Below are the code and all the weights of a small trained network. Each question names an input and a target symbol and asks about switching units off, where a switched-off unit gives its printed mean instead of its output.

import numpy as np


def w(rows, s, z=0):
    codes = np.array(rows[::2]) - 128.0
    scale = np.full(codes.shape[1], s)
    scale[-1] = z or s
    return codes * scale


def f(y):
    return y / 2 * (1 + np.tanh(0.7978845608 * (y + 0.044715 * y**3)))


def softmax(a):
    e = np.exp(a - a.max(-1, keepdims=True))
    return e / e.sum(-1, keepdims=True)


def log_softmax(a):
    a = a - a.max(-1, keepdims=True)
    return a - np.log(np.exp(a).sum(-1, keepdims=True))


def net(x, mask):
    ids = ['βγθλμξτψ'.index(c) for c in x.split()]
    T = len(ids)
    res = E[ids] + P[:T]
    u = 0
    for l in range(2):
        r = res
        for j in range(2):
            rows = slice(2 * j, 2 * j + 2)
            q, k, v = (r @ M[l][rows].T for M in (Q, K, V))
            z = softmax(np.where(np.tri(T) > 0, q @ k.T / 2**0.5, -1e9)) @ v
            o = O[l][rows]
            res = res + np.where(mask[u + j], z, o[:, -1]) @ o[:, :-1]
        u += 2
        y = f(res @ A[l][:, :-1].T + A[l][:, -1])
        res = res + np.where(mask[u : u + 16], y, B[l][:, -1]) @ B[l][:, :-1]
        u += 16
    return log_softmax(res[-1] @ U[:, :-1].T + U[:, -1])


Q, K, V, O, A, B = {}, {}, {}, {}, {}, {}
E = w([
[114,149,118,58,131,107,188,137],'β',
[63,213,158,111,138,125,104,142],'γ',
[127,6,152,125,179,141,188,181],'θ',
[70,181,136,85,154,106,131,134],'λ',
[49,206,116,52,148,109,127,114],'μ',
[161,6,139,126,96,187,160,48],'ξ',
[174,97,177,103,93,119,120,60],'τ',
[40,87,55,30,138,226,87,128],'ψ',
],0.014)
P = w([
[149,169,8,254,154,94,148,120],'0',
[146,152,95,169,212,127,111,112],'1',
[151,160,122,126,193,157,139,105],'2',
[146,158,155,128,183,160,139,104],'3',
[133,159,169,132,154,185,167,117],'4',
[138,145,171,119,157,160,159,121],'5',
[141,127,185,122,157,140,143,138],'6',
[136,139,162,101,119,150,162,143],'7',
[130,141,144,88,98,136,171,137],'8',
[141,108,164,97,127,90,111,147],'9',
[126,108,140,102,99,91,103,142],'10',
[117,98,122,111,81,84,86,142],'11',
[105,90,102,107,65,75,68,144],'12',
[84,87,88,111,48,71,62,151],'13',
],0.0083)
Q[0] = w([
[157,117,140,151,116,127,116,179],'0.h1',
[163,107,89,185,121,75,79,127],'0.h1',
[87,77,186,2,157,140,182,145],'0.h2',
[139,156,130,51,110,124,139,89],'0.h2',
],0.0069)
K[0] = w([
[136,149,142,124,149,131,89,137],'0.h1',
[169,155,11,168,165,143,125,83],'0.h1',
[54,15,150,66,26,124,134,111],'0.h2',
[110,138,175,2,62,125,97,157],'0.h2',
],0.0043)
V[0] = w([
[83,210,93,134,125,88,102,98],'0.h1',
[99,140,200,54,94,171,134,111],'0.h1',
[130,121,129,101,143,147,174,255],'0.h2',
[140,147,205,171,104,125,129,69],'0.h2',
],0.0092)
O[0] = w([
[239,156,60,66,121,188,173,231,46],'0.h1',
[63,105,46,12,21,42,97,216,204],'0.h1',
[98,76,195,254,87,103,75,77,193],'0.h2',
[152,125,63,90,103,94,177,147,2],'0.h2',
],0.0067,0.0027)
A[0] = w([
[67,84,135,133,116,72,116,158,173],'0.n1',
[102,106,71,101,83,99,123,143,84],'0.n2',
[118,122,138,148,209,201,135,107,254],'0.n3',
[126,43,133,111,100,143,84,84,183],'0.n4',
[115,181,141,170,98,63,123,212,227],'0.n5',
[83,234,163,143,123,83,92,110,141],'0.n6',
[136,66,136,128,220,122,127,179,218],'0.n7',
[252,111,182,167,143,134,117,62,175],'0.n8',
[192,161,150,156,125,68,217,111,119],'0.n9',
[138,108,103,134,217,132,226,236,159],'0.n10',
[132,184,39,114,185,209,128,102,179],'0.n11',
[153,52,185,148,86,123,157,99,175],'0.n12',
[86,128,217,82,255,158,89,130,191],'0.n13',
[118,125,37,115,149,160,79,99,156],'0.n14',
[36,185,121,94,228,62,191,161,145],'0.n15',
[110,170,214,130,124,145,108,102,195],'0.n16',
],0.0071,0.0049)
B[0] = w([
[84,120,70,118,70,108,64,135,218],'0.n1',
[125,95,86,174,124,198,40,164,145],'0.n2',
[86,135,121,50,187,122,188,152,234],'0.n3',
[87,135,111,148,75,128,142,204,240],'0.n4',
[122,152,92,70,102,74,115,129,173],'0.n5',
[222,159,66,122,106,101,151,58,173],'0.n6',
[114,150,76,58,93,144,137,190,213],'0.n7',
[201,159,125,145,110,137,205,179,177],'0.n8',
[53,204,99,165,246,161,137,176,125],'0.n9',
[195,164,2,87,131,172,125,71,170],'0.n10',
[90,127,156,93,166,111,142,130,177],'0.n11',
[146,114,157,141,72,86,172,192,221],'0.n12',
[112,169,134,73,107,157,169,69,253],'0.n13',
[46,112,150,108,144,120,115,148,160],'0.n14',
[197,141,60,138,108,110,168,101,206],'0.n15',
[131,178,149,105,125,68,170,52,190],'0.n16',
],0.0064,0.0065)
Q[1] = w([
[159,78,92,172,151,99,37,122],'1.h1',
[136,123,109,89,81,83,177,134],'1.h1',
[217,93,118,247,144,207,112,123],'1.h2',
[255,181,191,222,184,123,102,69],'1.h2',
],0.0069)
K[1] = w([
[116,158,151,145,233,124,177,148],'1.h1',
[36,117,74,134,137,179,37,137],'1.h1',
[125,196,141,141,253,183,189,160],'1.h2',
[113,136,179,92,196,168,212,117],'1.h2',
],0.0063)
V[1] = w([
[108,99,143,78,157,177,72,199],'1.h1',
[221,146,101,141,115,113,209,164],'1.h1',
[179,2,161,168,68,116,117,151],'1.h2',
[109,85,44,111,115,151,165,167],'1.h2',
],0.0083)
O[1] = w([
[115,254,197,138,133,154,165,185,254],'1.h1',
[71,29,62,84,85,70,250,31,29],'1.h1',
[154,146,229,48,139,147,120,88,12],'1.h2',
[148,150,191,181,251,83,207,71,255],'1.h2',
],0.007)
A[1] = w([
[75,99,213,113,130,122,134,152,124],'1.n1',
[97,184,160,111,166,100,102,37,189],'1.n2',
[179,168,96,190,153,112,135,111,97],'1.n3',
[161,72,131,68,113,38,138,86,75],'1.n4',
[139,199,182,116,139,235,67,149,134],'1.n5',
[150,186,167,182,173,165,103,138,98],'1.n6',
[70,57,148,177,84,127,154,146,144],'1.n7',
[88,124,95,34,143,253,98,171,227],'1.n8',
[150,164,88,111,188,122,139,103,121],'1.n9',
[148,146,148,243,116,66,129,168,253],'1.n10',
[105,119,172,91,206,136,114,151,88],'1.n11',
[102,77,71,150,147,169,126,79,84],'1.n12',
[175,184,167,136,169,101,136,114,140],'1.n13',
[104,79,108,125,137,74,171,54,126],'1.n14',
[184,130,107,199,158,178,122,179,167],'1.n15',
[174,183,133,156,135,76,138,115,129],'1.n16',
],0.0079,0.0034)
B[1] = w([
[60,114,142,150,152,123,95,152,180],'1.n1',
[183,54,165,202,119,95,183,108,165],'1.n2',
[86,30,194,99,178,173,97,61,156],'1.n3',
[110,85,36,188,140,162,114,166,169],'1.n4',
[121,38,60,60,26,148,204,92,253],'1.n5',
[82,91,34,117,164,165,195,73,208],'1.n6',
[168,188,110,89,137,130,58,147,157],'1.n7',
[254,197,161,125,94,54,184,109,189],'1.n8',
[175,94,158,136,139,67,142,167,175],'1.n9',
[173,147,111,227,140,147,132,208,188],'1.n10',
[117,66,151,149,147,112,138,93,165],'1.n11',
[221,186,195,194,110,35,177,105,166],'1.n12',
[105,59,163,165,179,167,164,48,187],'1.n13',
[150,166,50,108,63,160,108,140,206],'1.n14',
[169,116,8,62,144,222,37,147,161],'1.n15',
[73,43,130,155,134,163,137,127,173],'1.n16',
],0.0056,0.014)
U = w([
[203,96,103,170,115,140,141,111,180],'β',
[95,124,107,54,94,145,142,102,116],'γ',
[33,49,76,102,168,188,102,109,55],'θ',
[36,77,120,128,164,116,106,155,251],'λ',
[172,65,185,102,178,116,139,54,65],'μ',
[172,134,126,147,169,134,95,153,215],'ξ',
[189,167,119,144,140,137,96,162,26],'τ',
[27,107,165,254,173,95,143,105,93],'ψ',
],0.0077,0.0013)

Each question gives the input, a string of symbols that net reads in full, and the target symbol t.
The units are the heads (2 rows each of Q, K, V and O) and the neurons (one row each of A and B). Each row of codes is followed by its name. A weight is (code - 128) times the scale printed after its matrix; where a second scale follows, it is the last column's (O, A, B and U).
mask holds one flag per unit, layer by layer, with each layer's heads first. A switched-off unit (its flag False) gives its mean, the last column of its rows in O or B, instead of its output. The means were averaged over made-up inputs and are rounded, as every weight is.
A unit's drop is (log p(t) with every unit on - log p(t) with that unit switched off) / (log p(t) with every unit on - log p(t) with every unit switched off).
The circuit of an input: a set's keep is (log p(t) with only the set's units on - log p(t) with every unit switched off) / (log p(t) with every unit on - log p(t) with every unit switched off). Starting from the 12 units with the biggest drops (on a tie, the unit counted first), units are removed one at a time, each time the one whose removal leaves the highest keep (on an exact tie, the one counted first), for as long as the keep stays at least 0.8.
units of the circuit, in order: the units of the circuit, biggest drop first
k most important neurons: the k neurons with the biggest drops, biggest first
k most important neurons of layer l: the k neurons of layer l with the biggest drops, biggest first
which heads matter: for each layer, one digit per head in row order, 1 if its drop is at least 0.15 and else 0, layers parted by /
input ξ θ μ θ, target γ: 2 most important neurons of layer 1 : [1.n10; 1.n14]
input θ ξ θ ξ, target γ: 2 most important neurons : [1.n14; 0.n8]
input τ τ ξ γ θ μ ψ β μ β θ θ β, target ψ: which heads matter : 00 / 01
input ξ ξ β, target β: which heads matter : 10 / 10
input ψ ψ ξ θ ψ ξ, target θ: which heads matter : 00 / 10
input ξ ξ θ θ μ θ μ γ, target β: 2 most important neurons : [0.n6; 0.n15]
input ψ μ ψ γ γ ψ θ ξ θ, target μ: which heads matter : 10 / 01
input γ β ψ τ θ β β ψ β θ ξ β, target μ: which heads matter : 00 / 01
input β τ θ τ θ ψ θ θ, target ψ: units of the circuit, in order : [0.h1; 0.h2]
input β μ γ ψ, target τ: units of the circuit, in order : [1.n8; 0.h1; 1.n6]
input λ ξ β θ β ψ τ, target θ: 2 most important neurons : [0.n8; 1.n6]
input ξ ψ ψ γ ξ θ ψ γ, target θ: 2 most important neurons : [1.n6; 1.n5]
input λ θ τ ψ γ μ γ λ, target τ: units of the circuit, in order : [0.h1; 1.n5; 1.n6]
input ψ τ ξ ξ β λ θ γ τ θ θ ξ ξ θ, target μ: units of the circuit, in order : [1.h2]
input λ ψ ξ ξ γ μ μ γ β, target τ: units of the circuit, in order : [1.n5; 1.n6]
input μ γ β ξ β θ β ξ β β τ ξ, target θ: units of the circuit, in order : [1.h1; 1.n8]
input ψ β γ ψ λ γ θ ξ θ λ ξ ψ, target μ: most important neuron of layer 0 : [0.n12]
input β ξ β θ μ, target β: which heads matter : 00 / 10
input θ ψ γ τ θ μ ξ ξ τ, target μ: units of the circuit, in order : [1.h2; 0.n12; 1.n14]
input ξ ψ β, target θ: which heads matter : 10 / 11
input τ θ ξ ψ θ, target θ: which heads matter : 10 / 11
input β ψ ξ μ, target μ: most important neuron : [0.n4]
input θ β τ γ ξ θ ξ ψ θ θ θ ξ τ ψ, target γ: which heads matter : 00 / 01
input γ γ γ γ τ γ θ β θ ψ τ ξ ξ, target μ: 2 most important neurons of layer 0 : [0.n12; 0.n13]
input ψ μ ψ ψ β ξ θ ξ θ β, target ψ: which heads matter : 10 / 00
